Below are the code and all the weights of a small trained network. Each question names an input and a class and asks about switching units off, where a switched-off unit gives its printed mean instead of its output.

import numpy as np


def w(rows, s, z=0):
    codes = np.array(rows[::2]) - 128.0
    scale = np.full(codes.shape[1], s)
    scale[-1] = z or s
    return codes * scale


def norm(h):
    return h / np.sqrt((h * h).mean(-1, keepdims=True) + 1e-5)


def f(y):
    return y / 2 * (1 + np.tanh(0.7978845608 * (y + 0.044715 * y**3)))


def log_softmax(a):
    a = a - a.max(-1, keepdims=True)
    return a - np.log(np.exp(a).sum(-1, keepdims=True))


def net(x, mask):
    res = np.array(x, float).reshape(1, 3) / 4 @ E
    u = 0
    for l in range(3):
        y = f(norm(res) @ A[l][:, :-1].T + A[l][:, -1])
        res = res + np.where(mask[u : u + 5], y, B[l][:, -1]) @ B[l][:, :-1]
        u += 5
    return log_softmax(norm(res)[-1] @ U[:, :-1].T + U[:, -1])


A, B = {}, {}
E = w([
[191,118,160,26,195,91,164,49],'x0',
[151,80,71,207,154,149,169,4],'x1',
[12,93,120,90,80,25,86,115],'x2',
],0.0034)
A[0] = w([
[39,161,82,243,49,157,79,201,21],'0.n1',
[171,123,180,87,56,86,75,85,68],'0.n2',
[129,178,170,92,127,161,119,235,90],'0.n3',
[67,76,167,74,119,2,35,101,6],'0.n4',
[129,90,109,63,120,91,155,195,96],'0.n5',
],0.0047,0.0024)
B[0] = w([
[76,2,144,216,157,126,57,87,253],'0.n1',
[51,123,130,116,135,138,97,78,134],'0.n2',
[162,136,172,84,45,165,126,63,190],'0.n3',
[154,217,137,106,193,108,184,75,221],'0.n4',
[97,139,196,74,166,98,132,197,144],'0.n5',
],0.0066,0.0037)
A[1] = w([
[179,111,88,87,164,164,195,106,64],'1.n1',
[92,108,108,92,133,48,175,81,191],'1.n2',
[42,139,143,80,160,2,56,118,83],'1.n3',
[109,109,234,67,125,152,95,147,96],'1.n4',
[89,218,134,107,219,26,177,155,4],'1.n5',
],0.006,0.0018)
B[1] = w([
[61,116,40,150,101,100,126,128,199],'1.n1',
[99,172,124,28,31,220,91,147,230],'1.n2',
[140,143,176,157,233,203,254,144,254],'1.n3',
[133,251,27,113,183,6,102,149,195],'1.n4',
[106,102,137,172,90,242,233,5,220],'1.n5',
],0.0058,0.0036)
A[2] = w([
[184,142,59,178,102,156,169,76,120],'2.n1',
[143,148,95,8,72,158,82,120,253],'2.n2',
[177,180,132,106,218,3,127,202,230],'2.n3',
[2,150,107,84,188,106,122,142,115],'2.n4',
[101,169,23,133,146,158,137,159,35],'2.n5',
],0.0054,0.0017)
B[2] = w([
[175,118,192,68,141,41,171,221,253],'2.n1',
[123,81,22,125,33,108,73,103,222],'2.n2',
[47,182,112,152,163,112,81,191,199],'2.n3',
[253,111,213,130,100,183,151,112,179],'2.n4',
[165,114,162,159,237,146,148,75,146],'2.n5',
],0.0065,0.003)
U = w([
[100,230,51,78,95,71,46,171,134],'0',
[199,90,106,133,224,43,231,195,131],'1',
[68,6,164,252,114,144,64,134,147],'2',
[143,34,39,75,49,119,133,68,122],'3',
[96,104,146,102,133,107,124,119,3],'4',
[69,189,208,157,208,125,127,195,113],'5',
[80,175,180,60,136,201,251,48,144],'6',
[204,124,153,128,50,135,112,164,113],'7',
],0.015,0.022)

Each question gives the input, the list of numbers given to net, and the class t.
The units are the neurons (one row each of A and B). Each row of codes is followed by its name. A weight is (code - 128) times the scale printed after its matrix; where a second scale follows, it is the last column's (A, B and U).
mask holds one flag per neuron, layer by layer. A switched-off neuron (its flag False) gives its mean, the last column of its row in B, instead of its output. The means were averaged over made-up inputs and are rounded, as every weight is.
A unit's drop is (log p(t) with every unit on - log p(t) with that unit switched off) / (log p(t) with every unit on - log p(t) with every unit switched off).
The circuit of an input: a set's keep is (log p(t) with only the set's units on - log p(t) with every unit switched off) / (log p(t) with every unit on - log p(t) with every unit switched off). Starting from the 12 units with the biggest drops (on a tie, the unit counted first), units are removed one at a time, each time the one whose removal leaves the highest keep (on an exact tie, the one counted first), for as long as the keep stays at least 0.8.
units of the circuit, in order: the units of the circuit, biggest drop first
top k neurons: the k neurons with the biggest drops, biggest first
k most important neurons of layer l: the k neurons of layer l with the biggest drops, biggest first
drop of u: that unit's drop, to one decimal
input [-2,-2,-8], class 7: units of the circuit, in order : 1.n3
input [-1,-7,6], class 6: units of the circuit, in order : 0.n4, 1.n5
input [-6,-5,5], class 5: top 2 neurons : 1.n3, 1.n5
input [-3,7,8], class 6: units of the circuit, in order : 0.n4, 1.n3
input [-4,-8,-6], class 0: units of the circuit, in order : 1.n4, 0.n3
input [-3,-5,0], class 0: top 3 neurons : 1.n4, 0.n3, 1.n3
input [-3,-3,-4], class 7: top 4 neurons : 0.n3, 1.n2, 0.n5, 2.n3
input [-7,6,-8], class 1: top 3 neurons : 2.n1, 2.n2, 1.n2
input [6,8,5], class 3: top 3 neurons : 1.n2, 2.n2, 0.n5
input [-2,-1,-5], class 7: top 4 neurons : 0.n4, 1.n3, 1.n4, 0.n3
input [-4,7,-3], class 1: top 2 neurons : 2.n1, 0.n1
input [-7,-7,4], class 2: top 2 neurons : 0.n1, 2.n1
input [-1,-1,-5], class 1: top 2 neurons : 1.n2, 2.n1
input [0,-5,4], class 6: units of the circuit, in order : 0.n4
input [-3,6,-4], class 1: top 2 neurons : 2.n1, 0.n1
input [-3,1,-7], class 1: top 3 neurons : 1.n2, 2.n1, 0.n1
input [-2,-7,0], class 0: top 2 neurons : 0.n3, 1.n4
input [-4,1,7], class 6: 2 most important neurons of layer 1 : 1.n3, 1.n2
input [8,2,-7], class 1: drop of 1.n2 : 0.1
input [-6,-6,-5], class 2: drop of 2.n1 : 0.1
input [8,-7,-2], class 0: units of the circuit, in order : 1.n4
input [-3,1,7], class 6: drop of 0.n4 : 0.5
